Each row is shifted at random along 6 fixed directions that mean nothing.
Known rows, with every way that one mark hangs from another
{W {A U} Q}: [-179 -156  -82   18    1 -227   68  203   18  152 -399  206 -132   98
  -67 -113  197  124  103 -199  138  -73 -150   71   44  274   40  399
  -77  201  -89    1  268   98  186 -128  -28 -140  352 -134 -337   54
 -214  311  326  -15 -135   80  -13  -58  221   90 -182 -119]
{J {Q R {U P}}}: [  89 -109  173  169  119   -3  277  308  -49 -188  -83   70  239 -177
 -171   36  -64 -252  227  108  277 -105 -311   89  204  -24 -133 -157
  265 -577  272   89 -129 -287  -75 -102  -22   83  193 -176  -15  138
   66 -361  217  129 -104 -211   85   95 -188 -111    6  203]
{W {A {P J} X}}: [-163  211 -417 -220   92 -318 -395 -417  104   -9  148 -312 -186   79
  257  115  -34  100  324  -11  -19  302  215  105 -576  285  587   15
 -472 -248  105  424  -19  116 -507 -132  -91  -50 -121   12  178  110
 -137  264 -180   73  142   31 -101  130   48  -95  -54 -150]
{W A {T L {U P} X}}: [-212   74 -135 -421   63  -84  -40 -423   14  164  348 -104 -227 -126
   80    1 -134  266   35 -110   -1   86  192 -122   -7 -210  241   62
 -228  125  -72   78  133  147 -121  268  170 -141   41   11   18 -153
   23   17 -192 -107   77  146  -59   42  228 -125  157   31]
{S A G {P {J R}} X}: [ 222   91   30  519  363  246 -422  146  -77 -457 -225 -112  282  322
  -10   -1  165 -247  139  187  421  422 -454  -81 -324 -237 -102 -213
   51  -67  258  572 -329 -452  109 -190 -228   88  310 -277 -141  331
  -80 -160  366  580  372  216 -322   35 -327   94  170  227]
{P {L R} X}: [  57  170  137 -135 -371  378  130   53  115  311  127  205 -157   -9
   45   43  -48  119   41   85 -268  -51  409  -42  157 -198   33 -102
   92   51   41 -276 -119  250   -4 -205  191 -220  -98  150  488   75
  -40 -135 -140 -388   49 -212   20 -138 -122  264   73   63]
{S {A U} {G {J Q}} P X}: [ -72   78 -162  112  201   14 -623 -115   52 -244  -74 -125  -95  221
  -15  -51  -49    0 -111   37   56  485 -172   51  -97 -161 -114  -59
  -60  -49   15  335  -71   34 -127  160 -194  170  318  -35 -217   17
  -60  110    2  386  -78   42 -134  149 -258  271 -172  144]
{P J {L R {T U X} {W A}}}: [ -56  376 -178  -27  121 -199 -276 -328  -59  -44  140 -223   70   89
  181  134   48  -70  240 -153  380   13   30 -294 -332  -82  126 -119
 -236  197 -123  -52   37  231   66   54 -204  -34 -263 -114 -120   65
 -137   -7   53  156  217  229 -244  107   32 -217  254  -19]
{U {A {P {J {R L}}} X}}: [  68  -75 -161  125  196 -141  -29   17   41  -33  -61  -61   66    0
  136  -17   55   29  -48   36  225   17 -179  -43  -81   71   36   27
  -14   57 -141  210   42 -185  244    0 -200  366  109   60 -199 -214
  -11  -57  -91  243  111  254 -168   88   45 -175  141  -23]
{W {T {A P X} {Q R}}}: [ -33  -39   67 -152  -34   22  255  -27   -7  360   23   47 -189 -295
   33  -85   28  145 -220   45 -180  -31  273  -93  138   77  159  160
 -101   45   71   75  114  164  142    6  172   14  196  168  -87  -81
 -174  -24  -37 -139   39  158   81   51  356  -93   83  -18]
{A {P {J Q} {L W}} U}: [ -30   26  -73  123  109 -105   61  206   70   15 -398  124 -125  131
  -83  108  118  -64   54  -83  -45   34 -183   97   89  237  -23  156
  -60  172  -39   15  165  178  169  -69  -97  174  151  -16 -228   39
 -235  286  200  312   14   90 -135   49  123  150 -125   22]
{J {G S} R}: [  40 -266  -13   45   63   73  206 -113   73  369  -58   72  -47 -160
 -125  132 -225   54 -337   70  -35  -33  131 -165  -67  479  -20   10
 -239  -92   65   11   99   -5  162 -164 -272   54   93   25   63   27
   10  107 -270  -75   40  327  210   71  227 -407   91 -358]
{L R {T {A X} {U P}}}: [  91   68  107   -4  -25  117  132 -183  -64  211   82  -21  -35 -274
  -77  -73   85   -5  -74  -86   69  -41  202 -129  197  -49  -27   68
   35  -93  -13 -156  184  180  267   72  -36 -224   87  -26  -98 -169
 -200 -147    3   65   54  397  103   62  325  -87  176    3]
{W {T {A P X} {Q {L R}}}}: [ -73  126 -148 -352  162 -145    5 -309   67  238  325 -145 -153 -328
  225   74 -112  123 -122  -43  -64  104  214  -84 -111   28  354  -15
 -287  -59    2  184   53  190  -63  111   57  104  -28  144 -110 -103
 -109 -105 -169  -73  114  139    6  170  255 -234  200   21]
{J {G {S {A X} P}} {R W}}: [-271  -97   73 -142   83 -333 -398 -295   54  -48  -77 -179  -55   34
  -25   58 -281  168 -193  -94 -108  286   74  -11  -79  181 -120  -45
  -75 -201 -113  104   70  -18  -71  157 -184   78  -38  119 -216 -380
  163  318 -160    3 -245 -187  203  131  -43  -34 -231 -175]
{T {A {U {P {L W}}}} X}: [-272  197 -289 -260  280 -303  -86 -450  -71   64  114 -199  -42 -135
   -3   37  -47  127   60 -193  260   78   12 -116   22  -23  181   78
 -215   69 -330  197  306  300   87  303 -100  193  -10 -150 -480 -338
  -78  212  -32  248  -74  152   24  166  211 -228  131   38]
{R {A {U {P J}}} {L T} {W Q}}: [ 201 -120  102 -261 -177  218  123  -67  125  -68  105   45  -67  208
  170   74  111  -84 -235 -125 -147  -70 -144   96   47 -123 -190  109
  197  272 -229 -254  -86  -77  121   64   58  -55 -272   -7  283   28
   21 -179 -127   11  240  150 -159 -173   90    3  -34  -36]
{J {G S} {R A}}: [  -1 -383   93 -431  -47  -31  134 -383  197  514  415   23 -138 -362
  -15   66 -620  196 -737  162 -191 -233  391 -172   64   89 -337 -120
   59 -328  -84 -285   94   -6   54  208 -243  349   36  342  262 -356
  260 -300 -747 -282 -255   61  360  227   74 -314  -47  -59]
{R {A U} {W {T L}}}: [-161 -135   13 -424  212 -260  -77 -465   78 -181  230 -207    6   28
  217  158 -173    2  -11 -171  134   85  -90   32 -150  -19  104   34
   56 -183  -62   61   55 -181 -189  246  -27  127 -139 -120 -163 -223
   61 -110  -43   40  -60  -41   19  135  -25 -221  -94  190]
{J G {R W}}: [  35 -134  213   58 -242  157  -78   -6   44 -116   24  -59  -95  116
 -115  124  -55   13   69   38 -317  101  246  211  -85  154   16 -157
   38 -177  103  -69  -98 -128 -289 -171  153 -435 -360   36  439   90
   99  235  -76 -374 -103 -332  287 -160  -45  174 -232 -208]
{U A {P {J G {R W}}}}: [  50 -152  135  151   33  -72 -214   -5  -55 -300  -34 -190   82  104
  -49   55   54 -208  344   94  158   31 -145  190  -68 -110 -101 -142
   84 -291   41  185 -107 -493  -92  -21  -79 -124 -114  -76  156 -188
  171  -81   36  222   72  -62  -12   19 -153 -109   15  102]
{W {Q {R {L T}} {U {A {P X}}}}}: [   8  125 -136  -27  -29 -161  -78   79  127 -148   33   22  105    1
  152  -61   13  -51   43 -182  197   61 -176  -20  119  -25   23  -75
   54   84 -213  -39  -49   25   76   93 -103  135  -61  -75 -143 -114
    8  -45   16   36  -24  -60 -221   14  -65  -53   55  -96]
{A {P {J G R} L X} U}: [  83  -65  -74   68  217  -21   71   51  164  -51 -165   78 -105  182
  -14  173  -97  -18   66  177   45   56   49  -29  -76   -8   12 -170
  -54 -176   80   81  -40  -97  -38 -147 -140  237  152  142  128   35
  -98   55  -52  283   88  -47 -192   31  -47  106 -123   41]
{T L {Q A W} {U P} X}: [ -45  268  -52  381  222  149  149  282 -338 -384 -186  -73  277   73
 -274  -17  436  -50  463 -214  157  -56 -325  -36  165 -154  155  210
 -121  439   -1  192  172  -31  112  149  344 -309   35 -422 -595  137
   73  377  638  211   35  -50  -38 -268  176   97  193    6]
{P {J G {Q W} R} L X}: [  86  188  -64  319  338  -75  -45  322 -139 -423  -82  -51  187  401
   43  180   82  -65  206  209  460  -17 -367 -145 -366 -139  -65 -440
 -127   20  -39  177 -225 -194  -96 -193 -209  131 -326   48  137  430
  122  -86  121  293  366 -298 -334  -49 -366  -95  134   48]
{G J {S A P}}: [-103 -226  154   97  -92  -15 -290   74  -92 -128 -399   10   79  193
  -41 -180  140 -187  152  -65 -129  137 -121  115   40   10 -107  252
    1  -15  129  -56  -38 -133  -48  -58  -29 -172  342 -112 -182  -83
   68  163  249  131 -184   51   65   41 -181  173  -46   -1]
{L {R {J G}} {W T}}: [-272   20   71  -34 -173 -386 -362 -173 -100   94 -234 -103  -34   23
   23   44  -15   84  -15 -371  -19   47   55  -82 -154  341   -5   90
  -52  351 -216 -113  179  156  318  159  -32 -187 -246   21 -312 -414
  -85  412  164 -152 -280  165  126   10   56 -143 -100 -245]
{P {L {R W} {T {A U}}} X}: [-148  239  -30   19   66 -225  -91 -122 -101  -45 -351   11   10  157
   54   22  166  105   80 -324  229  124  -70 -259   87  115   55  117
  -59  340 -296  -96  211  288  367   14 -162  -79  -35 -104 -510 -228
 -174  306  356  149   35   92 -117  -27   45  -39   66  -43]
{A {P J} U X}: [  44    4 -175  303  382  -93   16  255   22 -335 -281  118  151  304
   68  -23  300  -77  115   54  290  -34 -285  163 -144 -112  -11  124
   61  175 -163  154    9  -89  144  -26  -53  332   83    7 -144   85
 -106   44  224  503  173  256 -373   96  -36  155  -27   -4]
{W {A P X} {Q {R {J G}} U}}: [ 177 -121 -127  212  131 -133   32  144   79 -162  -69   -6  231   18
   62  -23  168 -102  155  128  337 -140 -247   -2 -279  -41   77    5
    6 -108   98  220 -214 -344  -10 -167  -35  209  100  -16    8  275
  -51  -69   96  184  123   64 -245  -64   37  -67  -24 -165]
{S {G J} P}: [ -39 -138 -103   48   87   12 -302  -56  -88  -53 -121  -64   -6   99
  -85   84  -93  -61  -68  -22   -8  288  -79   75  -81   79   16   36
  -81  107   92  179   18  -49   84   98  -93   62  136  -96 -100  -97
  -54  175    9  235  -99  225   22  111 -121   11    2   26]
{L {R {A P X}} T W}: [  70  116  235  -53 -467   62 -123 -189  130  183  -33  -62  -97 -160
   22  -49   30   33  -88 -197 -357   -9  330  -34   75   82  -34   95
  225  -18   38 -367   90  104  204  -61   48 -284 -224  115   76 -221
 -124  -42    9 -285 -113  108  241  -83  178  158 -142  -37]
{A {U {P L}} X}: [-176   37  -56  127  -75    8  133  126   46   41 -379  205 -169  114
 -166  -13  227  156  190 -139 -104  165   84  102  235  133  138  238
  -49  172 -154   38  151  242  172  -87  111 -121  175  -12 -180 -159
 -199  432  234  104  -44   70  -49 -158  179  254 -165 -145]
{T L {Q U}}: [ 163  110   82  214  419  145  122  362 -134 -688  128  -81  431  125
   57  148  247 -330  648   68  314  -29 -399  179  -99 -438  202 -156
  147 -194  254  186 -243 -367 -361 -122  171 -251 -111 -387   -2  395
  148 -362  424  217  183 -247  -90  -44 -274   69  225  354]
{L {T {U P} X} W}: [ 121  108  160  -10 -332  466  297 -157  -26  335  156  -47 -127 -188
 -237   32   -1  -69  181   53 -193  -29  264  -29  236   -2  105   44
   79 -153  335 -193   79   47   -7 -165  136 -440  -77 -231  333  184
 -158 -217  -25 -169  177  249  250 -150  327 -121   77  -24]
{T A L Q {U {P J}} X}: [   6  136  236   15  128  356  181  226 -323 -282   97 -229 -113   17
 -226   24  323  -65  632  118 -120  -65  179   70  148 -515  202  -13
   19 -182  282  126    5  -41 -482  -16  611 -695  120 -168  106  243
  -33   44  321  127   16 -327  166 -229  141  359  139  341]
{P {L T W} X}: [-189  317 -119 -108  -60 -150  -71 -161  -53   99  -88  -58  -57   96
   54  114  -90  128  219 -154  123  219   35 -193  -25  143  242  -49
 -127  128  -45  -26  103  233  115 -110 -209  -83 -169 -128 -139  -71
 -116   61  117   10  135   -6  -10  -23  -34 -179   88   23]
{S G {P {J R} L} X}: [ 113  -42  219  448  200  289 -210  283 -110 -305 -325  -52  123  301
 -203  183   67 -156  368  221  262  381 -251 -109 -183 -185   39 -276
  127 -274  463  415 -396 -452  -36 -333  -35 -114  319 -180   58  310
 -106  -77  431  418  258  -49 -155 -142 -327  181   41  291]
{R {J G {Q A L U}}}: [ 314 -180  -72  362  -15  115  221  244 -120 -139 -264   18  212    5
 -159   51  130 -225   98   36   36 -101 -339  -18  -93  428   48  -12
   -5  -13  243  124 -147 -282  -44 -248  -42 -103   98 -265 -120  366
   22  133  287    0    8   48   62 -209  -11 -181    5 -183]
{P {J {Q W}} L X}: [-389  234 -161 -158  142 -424  -86   72 -181  126 -100  -53 -163  133
   14  112 -242  235  134    1  235   39  -57 -176 -106  173   75 -127
 -181  -61  -41  105  124  265 -106   40 -167  235   -6  108 -193  -71
  -40  138    9  114 -118 -356  -54   83 -280 -139  -60  163]
{Q {A {U P} X} W}: [ 148   51 -189  136   97   88   76 -226  126 -136  299  -52  364 -127
   29  -38   82 -211  254  117  202  -48 -120  121 -129 -131  189  -42
  -68 -295  178  193 -133 -324 -170   -9  -92  191 -120 -214  -12  151
   77 -270  -20   42  198   45  -96  -50   17 -202   10   57]
{A P U X}: [  96  -95   12  182  136  128  156  207  147 -177 -168  142   54  114
  -44  -15  199  -20  191  102  -21   17  -61  259   75 -137   85  118
  197 -168  102   64  -37 -160  -53 -148  108   82  164    3   63   88
  -98  -76  159  187   61   38  -81  -16   41  292 -171   74]
{J {Q U} R}: [ -73  118 -101  249  116 -156   -2  166  -76 -248 -236  -71   41   89
  -83   89  132 -136  165 -167  183  194 -272   10 -127  484  186 -141
 -222 -160  -20  188   45  127 -123 -172 -110 -183  -94 -257 -165  277
  -72  326  257   83  -12 -121  -11   27  -28  -97  -18 -275]
{J {R {A X}}}: [ 106 -184  109  184  257  -31  160  137  -78 -278   -6   15  322   67
   52  -15   70  -76  -82   87  440 -154 -280  -71 -164 -174 -167 -130
  243 -144 -105   40  -81 -372  250  -51  -97  243   -4  -34  -80   22
  145 -358  126  135   61   31  -44   70 -151  -96  125  104]
{J {G {S {A X}}} {Q U}}: [ 178  -99  -23  303  135   30  222  243   17   69 -386  107   91  -45
 -205  -48   65   24 -150   36   85  -16 -306  -91  167  434 -153  177
   -8  -86  121  103   92  -47   81 -215 -295    7  297 -177 -312  267
  -45   85  177  183   67  157   88  -16  124 -235   -6 -218]
{R {J {Q A}}}: [-159  -33  -20 -283 -270  -55 -141   56 -114  163  305   98 -102  -18
   77 -162 -131  159 -468   -6 -319 -267  125  152   71 -157 -305   13
  148  372 -401 -348   30  363   35  401  175  152 -210  298  260 -237
  286  -67 -415 -334 -299 -142   80  110 -195  200  -79   34]
{U {P {J G Q R}}}: [ 134  -99  164  235   64  141   58  431 -125 -238  -80  161   67  185
 -112   -2  113 -109  -94  173   62 -176 -232  187   22 -265 -397 -160
  166  143 -170  -56 -113 -166  192   11   36  -15 -173  149  364   98
  203 -184  -12  190  171   19 -131   21 -181  122  111   47]
{T {A P} L Q U}: [ 118 -144  -30  -93  575   87  526   61 -183  237   82  -25   13 -418
 -148  105  -56   10 -150   85  184 -188 -133 -124  271  -27   36  235
  -62  -32  176  203  376   26  260  161   -3  227  533 -156 -551  -46
 -192 -149   59  379  -13  319  183  168  467 -209  315  321]
{Q {R J} {W {T L}}}: [ 155  -27   68  209 -120  313  220   12  -24  -60  203   91  266  -53
  109   -8  196 -244    0   36   18 -150  -62  -62 -193  -50  139  -74
 -138  346  124    2 -255 -165   75  -52  200   -5 -292  -66  195  277
    2  -40  -44 -236  254  246 -174 -171   36 -182  222 -148]

Rows
[ 262 -251  312  351 -122  268  276  436   14   57 -247  160  -10   33
 -210 -110   65 -102  -79  334 -105 -217   18  -68  101   55 -338  -92
  189 -309  309 -145 -165 -250 -110 -361  -10 -163  228  126  301  388
   10 -166   13  -59   28 -128   94 -156  -56   90 -112  -63]	{P {J {G {S {A X}}} {Q U} R}}
[ 167  116   59  145 -235  270  220  249   48  108   28  163   93 -110
 -125 -171  156  -88   15   28 -213 -239  -14  146  446 -130 -104  173
  183  191   40 -190   66   24   18   31  171  -61  -32 -124  -11   29
   86  -21   91 -166  -52 -157   16 -151   11  150  -68   28]	{T {Q {U {A {P X}}} W}}
[ 239  -16   36  121   73  162  232   11   32 -176  165  -89  165   14
   43   88   94 -171 -202  127  209 -110 -266  -34 -145   71 -101 -192
   90 -230  -39   45 -152 -165  -71 -129  -50  154 -293  -95  201  417
   90 -237  -91   34  227  -89  -78  -18  -32 -182   45 -148]	{J {Q U} {R {A X} W}}
[-111  116 -160   47   42 -158  -86   66  -45  -48  122   -6    7  -21
   73  -64    4  126 -299  -20   58    0  -48  -40 -149  120  -50 -148
 -148  104 -322   18   52  237   91   97  -76  177 -194  162  -34   59
  144   34 -174 -136  -19 -118  -30  112  -21  -11   44 -177]	{J {Q {A X}} R}
[ -97 -143   21   17  306 -429 -216   49  -62 -157 -256  -93   98  -11
  -13  -36 -218   35  155    6  191  115 -216  102  -43   93 -102   64
  153 -371  199  271  132 -299   30   59 -259  223  428  -67 -449 -333
  -29  -79  229  295 -295  -83  152  245 -201   -6 -121  345]	{S {A {P {J G}}}}
[ 173 -186  196    9  135   97  162   97  -50 -118  -40   47  154  -26
   47  -98  171 -109   79   49  104  -38 -211  116   67 -211   39   66
  180  -46  142   64  -75 -324   78  -50   69 -104  109 -120    3   63
  -21 -356  253  101  243  173  -51   56   49  -51  201  260]	{W {T {A P}}}
[   1   50   47  114 -177   -4  183  136  -39  206 -249   67 -127 -150
 -144 -110   98   73   37 -111 -196   13   93  -34  350  267  101  268
   76   35  126 -113  224  153  158  -80  -10 -216  230 -104 -254 -147
 -143   95  206  -46  -87  170  158  -64  238  -11  -95  -53]	{L {T {Q {U {A P X}}}}}
[ 241  -17  227  190 -192  358  243  241  -87  -93 -133  160  182  156
  -24  -31  362 -250  125   35  -67 -144 -210  105  163 -168  -95  157
  149  386   62  -92 -198 -201  164 -122  240 -227 -159 -213  180  289
   42 -113  355  -25  370   74 -226 -230    5    3  163  -10]	{R {W {T {Q A {U {P J L}}}}}}
[ -38 -184  -78 -155 -175 -257  117   63  159  358 -188  139 -152 -208
    0  -67 -173   75  -88  -90  -60  -95   83  -90  102  321   14  184
  -32  -71  108  -22   81   42   90  -67  -18  154  393   94 -162 -111
 -201  204  -27 -155 -303  -48   18  -62  162   -6 -173 -138]	{W {A {P J}} {Q {R L} U}}
[   9   52  102 -126  -97   46   88   -5  -37  112  266   28   35 -134
   23  -60  -68   17   17   33 -104 -158   92   49   86 -172   12   57
   81  -52  161 -214   44   19  -89   32   11 -169 -108  -13  135   28
   98 -358  -68 -256   34  -17  169   29   10  -62  -20  194]	{L {T {Q {W A}}}}
[  26  226 -120 -153 -123  -52 -219 -225  147 -156  322  -34  136  -92
  157  -63 -174  -46  -28  -42  -94   81  250    0   66 -282   13 -235
   26  -65 -122 -150 -141  124 -127  253   12  191 -131  111   95 -193
  176 -130 -168 -148 -100 -277 -118  140 -161  192   27  101]	{Q {A {P {L {T U}} X}} R}
[-167  -52  156   12   24  -91 -186   88   -9 -168 -151    3  167  101
   23 -168   78   35  224  -49   20   82  -65  107   58 -137  -44  150
  139 -189   32  -21  -59 -116 -156  -45  -13 -124  194  -74 -143  -97
  122 -102  191   31 -102 -150  110   70 -209  117  -40  125]	{G {S {A X}}}
[ 147  -96  112  -99  145   44   32  -68   45 -229  308  -45  266  -14
  204   30  -34 -128  -95   -4  213  -15 -186  -32 -103 -329  -76 -280
  131   22 -163  -65 -166 -249  113   59  -51   81 -302    0  115  -21
  157 -421 -119 -101  181  -11  -51   30  -77 -147  242  105]	{J {R {L {W {T A}}}}}
[  46  189 -383   80  380 -250 -196  -39  154 -333   10    1  110  225
  283   32  215  -30   16   11  332   32 -235   20 -347 -168   82  -18
 -233  236 -324  219  -76  103   -8   48 -176  439  -83  118  -85  183
  -23   64  -44  378  306  130 -521  187  -17   68   75  -66]	{W {A {P {J {Q R}} L} U X}}
[-226 -126  -63 -215   98 -289   33 -167 -199  155   62 -175    1  -64
  -19  167 -229  -11  -81  -33  152  -90 -218   10 -122  382   18   54
   -2 -181   22  109   86   41  -82  146  -81  258  -60 -131 -123  -93
   19   45 -127   69 -218   -2  160  140  -99 -406 -109  -49]	{R {J {Q U}} W}
[  27  184   74  170 -240  218   46  418  -97 -159 -122   76  -78  277
  -44  -46  148  -67  353  130 -146  -59    3  127  -58  -27   58 -155
   23  -42  214  -73 -204  -37 -428 -317  263 -340 -212   28  401  485
   30   59  199 -213   66 -505  -40 -258 -324  278 -114   56]	{P {J {Q L W}} X}
[ 100 -235  -17   29  199 -234  -72  -88  128 -493   47 -146  259  -40
   87  122 -166 -170  157   28  155   -9  -67   33 -220 -109   26 -267
  197 -483  101  117 -289 -490 -271   58   50  351   52  108 -134 -168
  163  -65   58   74 -319 -313   42   29 -241   75 -223  115]	{Q L {R {A P U X} {J G}}}
[-230  -19  -86 -161   49 -265  -35 -187 -103  241  -57  -48 -155  136
  139   22 -172  122  -87   69  248  -35   91 -257 -289  195   35  -48
 -190   27  -52   90   74    2   84  -72 -123  168  -13  118   61  -31
  -53   57 -113  -15   58   42 -125   63  -79 -324   13 -119]	{P {J {R {W A T}}} X}
[ -85  152 -192  -13 -284  -69   36 -242   30  209    5   21  -48 -183
  -58  -94  -55  147   63 -267 -178   34  121 -138   42  345  303  171
 -251  235   93  -94  141  152  -45  -52   33 -192  -99 -120 -284    0
  -41  373   94 -459 -106   24  185 -224  177 -113  -64 -215]	{Q {L {T X}} {W A}}
[-286 -292   33  -62   48 -184 -179  -97 -108  288 -129   53   29  -50
  -36 -210 -228  111 -199   65  160 -100    1 -149   55   -6 -248  247
   34  -94   -8 -104   78  -39  134  116 -238  306  481  100 -281 -296
  116 -137 -101   69 -336  187  181  181 -226 -182   16   45]	{G J {S A X}}
[  26    6 -110   -8 -177   19  127  126   -9  231   67  137  -91 -180
   35  -63 -149  -50 -251   72 -134 -182  163  -53   -9  241 -106  -56
 -102   68    6 -106  -21  203   -7  -20   33  176   42  163   97  133
    5   20 -171 -293 -161  -85   40   48  -38  -26   46  -63]	{P {J {Q A L R}}}
[  56 -120   92 -260  -37 -217 -297 -142  -62 -263  172 -181  106   76
  120   10 -156   74 -151 -150 -184    0  -73   65  -13 -263 -178 -123
  294  214 -258 -249  -53 -110   25  341  -33  -23 -354  172   -5 -474
  228 -105 -196  -59 -178  -62  164  -37 -123   53  -88  146]	{R {J G} {L {T {A P}} W}}
